Below are the code and all the weights of a small trained network. Each question names an input and a target symbol and asks about switching units off, where a switched-off unit gives its printed mean instead of its output.

import numpy as np


def w(rows, s, z=0):
    codes = np.array(rows[::2]) - 128.0
    scale = np.full(codes.shape[1], s)
    scale[-1] = z or s
    return codes * scale


def f(y):
    return np.maximum(y, 0)


def softmax(a):
    e = np.exp(a - a.max(-1, keepdims=True))
    return e / e.sum(-1, keepdims=True)


def log_softmax(a):
    a = a - a.max(-1, keepdims=True)
    return a - np.log(np.exp(a).sum(-1, keepdims=True))


def net(x, mask):
    ids = ['ΠΨαεζλμξστφ'.index(c) for c in x.split()]
    T = len(ids)
    res = E[ids] + P[:T]
    q, k, v = (res @ M[0].T for M in (Q, K, V))
    z = softmax(np.where(np.tri(T) > 0, q @ k.T / 4**0.5, -1e9)) @ v
    res = res + np.where(mask[0], z, O[0][:, -1]) @ O[0][:, :-1]
    y = f(res @ A[0][:, :-1].T + A[0][:, -1])
    res = res + np.where(mask[1:17], y, B[0][:, -1]) @ B[0][:, :-1]
    return log_softmax(res[-1] @ U[:, :-1].T + U[:, -1])


Q, K, V, O, A, B = {}, {}, {}, {}, {}, {}
E = w([
[140,130,108,156],'Π',
[119,68,99,97],'Ψ',
[86,60,113,1],'α',
[70,164,81,130],'ε',
[219,90,105,139],'ζ',
[54,186,123,126],'λ',
[15,132,205,162],'μ',
[161,171,144,224],'ξ',
[156,43,182,212],'σ',
[83,221,214,134],'τ',
[110,204,149,50],'φ',
],0.014)
P = w([
[88,154,115,131],'0',
[79,135,52,100],'1',
[254,165,38,235],'2',
[141,147,244,67],'3',
[75,114,91,101],'4',
[243,165,17,241],'5',
[143,144,239,67],'6',
[68,97,122,99],'7',
[236,164,8,242],'8',
[137,141,235,70],'9',
[63,82,137,101],'10',
],0.0074)
Q[0] = w([
[122,117,97,148],'h0',
[131,88,97,186],'h0',
[253,164,137,155],'h0',
[33,143,99,171],'h0',
],0.0066)
K[0] = w([
[101,62,135,107],'h0',
[133,60,127,161],'h0',
[186,106,173,97],'h0',
[72,73,3,97],'h0',
],0.0029)
V[0] = w([
[188,177,254,52],'h0',
[120,147,97,159],'h0',
[106,170,210,102],'h0',
[146,114,218,196],'h0',
],0.0056)
O[0] = w([
[233,127,238,3,6],'h0',
[111,171,103,164,171],'h0',
[113,140,222,94,110],'h0',
[182,127,226,194,66],'h0',
],0.0043,0.0013)
A[0] = w([
[120,175,161,163,95],'n0',
[48,134,187,56,112],'n1',
[89,161,113,146,139],'n2',
[106,80,96,65,127],'n3',
[101,184,127,154,45],'n4',
[136,151,143,116,156],'n5',
[186,109,128,179,2],'n6',
[105,182,115,162,170],'n7',
[78,168,130,99,98],'n8',
[88,108,114,78,173],'n9',
[166,150,178,94,53],'n10',
[76,169,101,86,29],'n11',
[195,246,101,140,119],'n12',
[67,168,127,149,156],'n13',
[146,98,60,134,185],'n14',
[185,51,55,92,32],'n15',
],0.014,0.0067)
B[0] = w([
[118,146,150,91,177],'n0',
[164,73,106,143,254],'n1',
[106,121,119,111,198],'n2',
[103,186,140,135,212],'n3',
[125,202,142,114,159],'n4',
[124,136,143,124,163],'n5',
[154,252,138,164,151],'n6',
[84,110,107,126,238],'n7',
[188,101,145,155,187],'n8',
[133,166,162,153,230],'n9',
[107,70,66,125,145],'n10',
[219,149,148,193,164],'n11',
[119,52,206,145,226],'n12',
[94,163,129,93,229],'n13',
[147,92,90,102,243],'n14',
[178,180,152,57,187],'n15',
],0.014,0.0062)
U = w([
[87,56,23,110,229],'Π',
[74,196,84,106,98],'Ψ',
[202,176,151,116,4],'α',
[143,197,84,200,152],'ε',
[184,73,48,75,109],'ζ',
[124,198,125,51,158],'λ',
[64,84,127,115,179],'μ',
[104,163,220,92,47],'ξ',
[165,122,176,213,62],'σ',
[114,37,165,84,148],'τ',
[178,3,91,190,187],'φ',
],0.012,0.0039)

Each question gives the input, a string of symbols that net reads in full, and the target symbol t.
The units are the heads (4 rows each of Q, K, V and O) and the neurons (one row each of A and B). Each row of codes is followed by its name. A weight is (code - 128) times the scale printed after its matrix; where a second scale follows, it is the last column's (O, A, B and U).
mask holds one flag per unit, heads first, then neurons. A switched-off unit (its flag False) gives its mean, the last column of its rows in O or B, instead of its output. The means were averaged over made-up inputs and are rounded, as every weight is.
A unit's drop is (log p(t) with every unit on - log p(t) with that unit switched off) / (log p(t) with every unit on - log p(t) with every unit switched off).
The circuit of an input: a set's keep is (log p(t) with only the set's units on - log p(t) with every unit switched off) / (log p(t) with every unit on - log p(t) with every unit switched off). Starting from the 12 units with the biggest drops (on a tie, the unit counted first), units are removed one at a time, each time the one whose removal leaves the highest keep (on an exact tie, the one counted first), for as long as the keep stays at least 0.8.
units of the circuit, in order: the units of the circuit, biggest drop first
unit that matters most: the unit with the biggest drop
top k neurons: the k neurons with the biggest drops, biggest first
drop of u: that unit's drop, to one decimal
input α ε ε λ ε, target ε: top 3 neurons	[n11, n8, n9]
input λ ε τ φ Π τ φ, target φ: unit that matters most	n1
input Ψ Ψ α, target λ: top 2 neurons	[n15, n3]
input ξ τ λ Π τ μ μ, target τ: top 3 neurons	[n1, n0, n13]
input α Ψ ξ τ, target τ: top 3 neurons	[n1, n10, n0]
input ζ σ Ψ Π τ τ Π Ψ λ Π α, target α: top 2 neurons	[n3, n9]
input λ ζ ξ ζ Ψ, target λ: units of the circuit, in order	[n15, n3]
input τ Π ε ζ Π ε τ, target τ: units of the circuit, in order	[n1, n10, n12]
input Ψ τ Π ξ ζ ε, target Π: top 2 neurons	[n14, n7]
input ξ ξ ε Π ζ, target ζ: top 3 neurons	[n14, n15, n9]
input ξ λ τ Π Ψ μ Π Π Π, target φ: top 4 neurons	[n12, n14, n13, n3]
input Ψ σ φ Ψ Π φ, target τ: drop of n13	0.0
input ζ μ λ α Π ε ξ Ψ τ μ, target τ: drop of n12	-0.3
input ε α ε Π Π, target Π: drop of n11	0.1
input α ε ζ Ψ μ Ψ λ Π, target Π: unit that matters most	n15
input α ε τ α μ ξ, target σ: drop of h0	0.0
